Here is a tiny trained network, its code and every weight. The questions are about switching its units off for an input and a target symbol, where a switched-off unit gives its printed mean instead of its output.

import numpy as np


def w(rows, s, z=0):
    codes = np.array(rows[::2]) - 128.0
    scale = np.full(codes.shape[1], s)
    scale[-1] = z or s
    return codes * scale


def f(y):
    return np.maximum(y, 0)


def softmax(a):
    e = np.exp(a - a.max(-1, keepdims=True))
    return e / e.sum(-1, keepdims=True)


def log_softmax(a):
    a = a - a.max(-1, keepdims=True)
    return a - np.log(np.exp(a).sum(-1, keepdims=True))


def net(x, mask):
    ids = ['βγζηθμξ'.index(c) for c in x.split()]
    T = len(ids)
    res = E[ids] + P[:T]
    r = res
    for j in range(2):
        rows = slice(4 * j, 4 * j + 4)
        q, k, v = (r @ M[0][rows].T for M in (Q, K, V))
        z = softmax(np.where(np.tri(T) > 0, q @ k.T / 4**0.5, -1e9)) @ v
        o = O[0][rows]
        res = res + np.where(mask[j], z, o[:, -1]) @ o[:, :-1]
    y = f(res @ A[0][:, :-1].T + A[0][:, -1])
    res = res + np.where(mask[2:6], y, B[0][:, -1]) @ B[0][:, :-1]
    return log_softmax(res[-1] @ U[:, :-1].T + U[:, -1])


Q, K, V, O, A, B = {}, {}, {}, {}, {}, {}
E = w([
[114,151,171,201,115,148],'β',
[137,66,253,154,100,125],'γ',
[63,135,137,98,149,94],'ζ',
[128,221,114,120,182,72],'η',
[126,93,181,98,157,135],'θ',
[159,150,169,134,152,112],'μ',
[165,187,19,140,93,51],'ξ',
],0.015)
P = w([
[209,183,81,30,10,207],'0',
[82,150,191,47,115,57],'1',
[100,126,92,109,130,214],'2',
[72,190,195,100,106,105],'3',
[138,90,58,90,184,141],'4',
[75,179,205,90,85,90],'5',
],0.012)
Q[0] = w([
[145,106,83,60,111,184],'head 0',
[184,128,160,71,69,133],'head 0',
[148,215,174,51,163,127],'head 0',
[85,174,226,85,38,30],'head 0',
[212,33,80,185,111,199],'head 1',
[128,145,127,194,243,188],'head 1',
[141,116,148,57,129,204],'head 1',
[252,166,171,130,152,166],'head 1',
],0.014)
K[0] = w([
[145,72,82,119,164,140],'head 0',
[176,104,161,99,123,169],'head 0',
[177,161,131,108,181,116],'head 0',
[153,167,167,34,37,181],'head 0',
[109,46,117,249,145,40],'head 1',
[108,131,184,194,226,142],'head 1',
[168,59,148,106,134,107],'head 1',
[247,164,118,137,193,123],'head 1',
],0.015)
V[0] = w([
[35,237,170,124,147,80],'head 0',
[154,97,77,107,140,189],'head 0',
[117,22,167,119,134,136],'head 0',
[117,117,76,82,172,200],'head 0',
[156,210,175,51,165,20],'head 1',
[250,119,179,140,203,157],'head 1',
[101,168,130,40,184,157],'head 1',
[81,62,155,105,146,140],'head 1',
],0.016)
O[0] = w([
[210,108,31,107,76,48,87],'head 0',
[129,172,173,160,114,195,186],'head 0',
[156,154,186,84,225,109,1],'head 0',
[197,196,149,162,87,185,166],'head 0',
[177,29,111,130,60,51,217],'head 1',
[147,99,237,170,8,186,113],'head 1',
[205,157,139,76,101,74,199],'head 1',
[144,102,155,44,143,139,34],'head 1',
],0.013,0.0095)
A[0] = w([
[209,15,57,94,89,221,251],'neuron 0',
[209,123,82,38,100,212,248],'neuron 1',
[134,28,72,254,251,161,61],'neuron 2',
[101,97,164,134,204,55,20],'neuron 3',
],0.0098,0.0026)
B[0] = w([
[8,226,181,42,246,154,249],'neuron 0',
[130,38,95,249,152,203,206],'neuron 1',
[254,189,32,121,230,46,152],'neuron 2',
[238,30,204,68,93,7,150],'neuron 3',
],0.0085,0.019)
U = w([
[103,100,87,116,138,226,194],'β',
[167,140,157,146,218,86,173],'γ',
[255,125,123,90,130,97,254],'ζ',
[136,124,118,83,96,116,32],'η',
[214,180,145,107,128,143,38],'θ',
[157,66,114,128,72,148,92],'μ',
[149,76,123,199,156,95,16],'ξ',
],0.0089,0.0056)

Each question gives the input, a string of symbols that net reads in full, and the target symbol t.
The units are the heads (4 rows each of Q, K, V and O) and the neurons (one row each of A and B). Each row of codes is followed by its name. A weight is (code - 128) times the scale printed after its matrix; where a second scale follows, it is the last column's (O, A, B and U).
mask holds one flag per unit, heads first, then neurons. A switched-off unit (its flag False) gives its mean, the last column of its rows in O or B, instead of its output. The means were averaged over made-up inputs and are rounded, as every weight is.
A unit's drop is (log p(t) with every unit on - log p(t) with that unit switched off) / (log p(t) with every unit on - log p(t) with every unit switched off).
The circuit of an input: a set's keep is (log p(t) with only the set's units on - log p(t) with every unit switched off) / (log p(t) with every unit on - log p(t) with every unit switched off). Starting from all 6 units, units are removed one at a time, each time the one whose removal leaves the highest keep (on an exact tie, the one counted first), for as long as the keep stays at least 0.8.
circuit, biggest first: the units of the circuit, biggest drop first
top k neurons: the k neurons with the biggest drops, biggest first
heads that matter: for each layer, one digit per head in row order, 1 if its drop is at least 0.15 and else 0, layers parted by /
input μ μ γ β β, target γ: top neuron	[neuron 2]
input η μ β β β, target ζ: top 3 neurons	[neuron 0; neuron 2; neuron 1]
input γ ζ ζ, target γ: circuit, biggest first	[neuron 0; head 0; head 1]
input η β β β ζ ζ, target η: heads that matter	11
input ζ ξ γ γ, target ζ: circuit, biggest first	[head 1; neuron 0]
input γ γ γ ξ η, target β: circuit, biggest first	[neuron 0; head 0; neuron 1; head 1]
input β ξ γ β ζ ζ, target β: heads that matter	01
input β γ β η γ β, target β: heads that matter	01
input ξ γ γ η γ ζ, target ξ: circuit, biggest first	[head 1; neuron 0]
input η γ ζ ξ, target η: circuit, biggest first	[neuron 0; head 0; head 1]
input ζ ξ ξ η, target ζ: circuit, biggest first	[neuron 0; head 1]
input ξ β γ γ γ, target ζ: top 2 neurons	[neuron 3; neuron 0]
input ζ θ ζ γ ζ, target ζ: heads that matter	10
input ζ ζ γ θ, target ζ: heads that matter	01
input μ η ζ μ η θ, target μ: circuit, biggest first	[head 1]
input θ β ξ β β η, target θ: heads that matter	11
input θ θ β μ, target θ: circuit, biggest first	[head 0; head 1]
input θ ξ β ζ, target θ: top 2 neurons	[neuron 1; neuron 0]
input γ η γ, target γ: top 2 neurons	[neuron 3; neuron 1]
input ζ γ γ ξ, target ζ: top neuron	[neuron 0]
input θ γ γ β, target θ: top 2 neurons	[neuron 1; neuron 0]
input ξ ξ μ γ γ, target γ: top 2 neurons	[neuron 0; neuron 3]
input ξ ξ ζ β, target ξ: top 2 neurons	[neuron 0; neuron 2]
input ξ θ ξ ξ μ γ, target ξ: top 2 neurons	[neuron 2; neuron 0]
